Here is a tiny trained network, its code and every weight. The questions are about switching its units off for an input and a class, where a switched-off unit gives its printed mean instead of its output.

import numpy as np


def w(rows, s, z=0):
    codes = np.array(rows[::2]) - 128.0
    scale = np.full(codes.shape[1], s)
    scale[-1] = z or s
    return codes * scale


def f(y):
    return y / 2 * (1 + np.tanh(0.7978845608 * (y + 0.044715 * y**3)))


def log_softmax(a):
    a = a - a.max(-1, keepdims=True)
    return a - np.log(np.exp(a).sum(-1, keepdims=True))


def net(x, mask):
    res = np.array(x, float).reshape(1, 7) / 4 @ E
    y = f(res @ A[0][:, :-1].T + A[0][:, -1])
    res = res + np.where(mask, y, B[0][:, -1]) @ B[0][:, :-1]
    return log_softmax(res[-1] @ U[:, :-1].T + U[:, -1])


A, B = {}, {}
E = w([
[107,79,60,64,141,187],'x0',
[144,224,133,113,94,189],'x1',
[126,121,176,136,205,173],'x2',
[2,147,151,129,113,130],'x3',
[128,130,127,128,129,127],'x4',
[123,110,93,218,116,168],'x5',
[127,129,126,130,129,128],'x6',
],0.0092)
A[0] = w([
[126,131,96,112,74,90,72],'N1',
[128,115,155,111,108,140,42],'N2',
[134,128,174,118,195,157,87],'N3',
[133,136,161,134,191,166,92],'N4',
[93,135,139,115,128,109,179],'N5',
[141,201,119,116,116,163,22],'N6',
[175,128,119,123,136,127,72],'N7',
[144,155,149,194,121,92,91],'N8',
[78,148,120,135,145,123,61],'N9',
[119,130,169,132,184,158,57],'N10',
[106,108,119,209,103,177,61],'N11',
[140,158,140,118,95,174,46],'N12',
[118,96,91,77,126,181,1],'N13',
[125,119,103,122,61,95,93],'N14',
[130,135,159,80,172,113,79],'N15',
[134,149,176,2,132,78,14],'N16',
[64,139,138,129,128,129,45],'N17',
[122,63,123,157,147,57,68],'N18',
[126,135,90,112,90,96,24],'N19',
[132,178,148,166,146,73,55],'N20',
[113,64,140,131,151,79,63],'N21',
[130,143,96,124,63,97,86],'N22',
[186,130,124,122,129,128,51],'N23',
[135,120,157,142,159,161,61],'N24',
[73,125,142,135,114,126,113],'N25',
[97,123,137,117,118,124,44],'N26',
[154,133,102,151,143,126,45],'N27',
[127,123,102,158,128,158,53],'N28',
[137,134,83,98,71,71,111],'N29',
[131,129,107,109,91,100,42],'N30',
[188,129,109,130,141,126,49],'N31',
[141,145,168,157,121,101,61],'N32',
[145,192,113,118,120,161,37],'N33',
[104,147,146,58,151,93,64],'N34',
[195,93,134,140,114,145,105],'N35',
[73,142,125,132,134,120,51],'N36',
[172,121,125,130,135,125,76],'N37',
[135,145,183,160,110,94,49],'N38',
[203,140,89,120,169,109,20],'N39',
[112,98,90,132,179,83,73],'N40',
[158,140,117,129,146,102,45],'N41',
[130,141,99,124,109,103,68],'N42',
[71,125,151,130,108,138,75],'N43',
[70,133,144,136,122,131,60],'N44',
[114,115,47,127,159,167,92],'N45',
[104,122,61,60,129,152,176],'N46',
],0.014,0.0096)
B[0] = w([
[66,95,118,157,177,168,151],'N1',
[68,17,54,94,32,157,111],'N2',
[31,116,106,179,150,153,164],'N3',
[25,101,111,192,133,138,161],'N4',
[172,157,120,139,165,106,185],'N5',
[94,186,170,99,71,210,146],'N6',
[98,152,106,118,130,99,137],'N7',
[111,48,184,78,100,76,170],'N8',
[114,145,76,104,124,103,133],'N9',
[59,90,88,151,150,176,145],'N10',
[254,87,41,154,35,83,166],'N11',
[98,159,141,95,63,201,136],'N12',
[43,43,210,61,86,55,152],'N13',
[78,125,138,157,180,156,161],'N14',
[130,89,96,182,103,148,148],'N15',
[206,67,85,200,20,104,183],'N16',
[126,168,66,72,149,95,144],'N17',
[121,220,156,106,59,198,176],'N18',
[34,40,79,126,136,171,128],'N19',
[64,55,176,80,116,84,150],'N20',
[99,215,151,90,44,250,160],'N21',
[64,104,126,177,176,184,162],'N22',
[101,154,94,92,138,100,139],'N23',
[69,101,112,163,100,132,130],'N24',
[155,166,92,75,189,113,163],'N25',
[130,115,79,96,109,122,119],'N26',
[110,90,63,104,83,116,121],'N27',
[113,63,108,137,63,119,126],'N28',
[74,121,130,187,183,148,188],'N29',
[63,56,86,146,127,156,126],'N30',
[84,149,61,78,153,91,144],'N31',
[75,53,152,83,115,106,138],'N32',
[91,172,145,100,77,174,144],'N33',
[185,112,79,138,85,106,157],'N34',
[91,206,55,79,162,62,173],'N35',
[132,148,65,70,144,110,135],'N36',
[92,161,89,103,116,95,135],'N37',
[95,59,159,80,131,96,146],'N38',
[98,172,71,97,164,81,153],'N39',
[105,174,165,117,73,182,150],'N40',
[101,110,76,95,91,96,119],'N41',
[107,92,115,144,130,155,123],'N42',
[126,190,81,91,161,79,150],'N43',
[132,153,64,75,159,99,144],'N44',
[146,79,201,115,99,70,183],'N45',
[115,137,203,131,135,67,254],'N46',
],0.0092,0.0088)
U = w([
[120,172,66,75,170,123,98],'0',
[105,66,219,85,113,115,64],'1',
[117,190,164,108,64,251,86],'2',
[186,75,63,198,57,151,135],'3',
[71,99,114,213,197,206,84],'4',
[153,151,167,156,156,150,255],'5',
[151,150,162,157,151,154,248],'6',
[253,100,175,107,252,235,48],'7',
],0.012,0.017)

Each question gives the input, the list of numbers given to net, and the class t.
The units are the neurons (one row each of A and B). Each row of codes is followed by its name. A weight is (code - 128) times the scale printed after its matrix; where a second scale follows, it is the last column's (A, B and U).
mask holds one flag per neuron, in row order. A switched-off neuron (its flag False) gives its mean, the last column of its row in B, instead of its output. The means were averaged over made-up inputs and are rounded, as every weight is.
A unit's drop is (log p(t) with every unit on - log p(t) with that unit switched off) / (log p(t) with every unit on - log p(t) with every unit switched off).
The circuit of an input: a set's keep is (log p(t) with only the set's units on - log p(t) with every unit switched off) / (log p(t) with every unit on - log p(t) with every unit switched off). Starting from the 12 units with the biggest drops (on a tie, the unit counted first), units are removed one at a time, each time the one whose removal leaves the highest keep (on an exact tie, the one counted first), for as long as the keep stays at least 0.8.
circuit, biggest first: the units of the circuit, biggest drop first
most important unit: the unit with the biggest drop
top k neurons: the k neurons with the biggest drops, biggest first
drop of u: that unit's drop, to one decimal
input [6,-5,-2,-3,-2,4,4], class 1: most important unit : N45
input [4,-6,6,-1,-5,-5,3], class 2: circuit, biggest first : N21; N40
input [2,-7,5,2,-4,6,-1], class 2: top 2 neurons : N21; N18
input [-7,6,-3,-4,1,7,1], class 1: circuit, biggest first : N8; N20
input [3,-6,-6,-5,-2,-5,5], class 2: circuit, biggest first : N18; N21
input [6,2,8,0,4,-4,4], class 4: top 3 neurons : N3; N4; N10
input [-6,3,4,2,3,6,-3], class 1: circuit, biggest first : N8; N20
input [3,7,-8,3,2,-4,-1], class 4: top 3 neurons : N29; N22; N1
input [7,4,-1,1,5,-3,1], class 1: circuit, biggest first : N13; N46
input [3,7,4,-5,4,7,3], class 2: top 4 neurons : N6; N33; N12; N16
input [2,6,3,-4,-4,-2,4], class 2: circuit, biggest first : N6; N33
input [-5,0,7,5,-5,4,-4], class 4: circuit, biggest first : N4; N10
input [-5,-2,8,5,2,-7,5], class 4: circuit, biggest first : N3; N10
input [7,5,6,-1,0,-6,-2], class 1: circuit, biggest first : N13
input [-6,-5,6,1,-2,5,5], class 1: top 2 neurons : N8; N20
input [5,-8,-4,2,2,-5,-1], class 2: top 3 neurons : N21; N18; N40
input [-6,-1,3,-5,0,-2,-3], class 1: top 4 neurons : N8; N20; N32; N38
input [-5,-7,-4,4,1,3,4], class 2: circuit, biggest first : N18; N21
input [-2,-1,-7,-1,-3,-7,2], class 3: top 2 neurons : N16; N34
input [8,5,7,-5,2,-2,-8], class 1: top 3 neurons : N13; N45; N46
input [-5,8,2,-1,-8,-5,0], class 2: circuit, biggest first : N6
input [-7,3,-1,6,5,3,5], class 1: top 4 neurons : N8; N20; N38; N32
input [-4,-7,-8,-3,1,-7,8], class 4: top 4 neurons : N29; N1; N14; N22
input [7,-3,2,0,-3,4,0], class 1: top 2 neurons : N45; N13
input [0,-8,0,6,-4,-5,5], class 2: top 2 neurons : N21; N18
input [3,2,7,-6,5,-2,-5], class 4: drop of N4 : 0.3
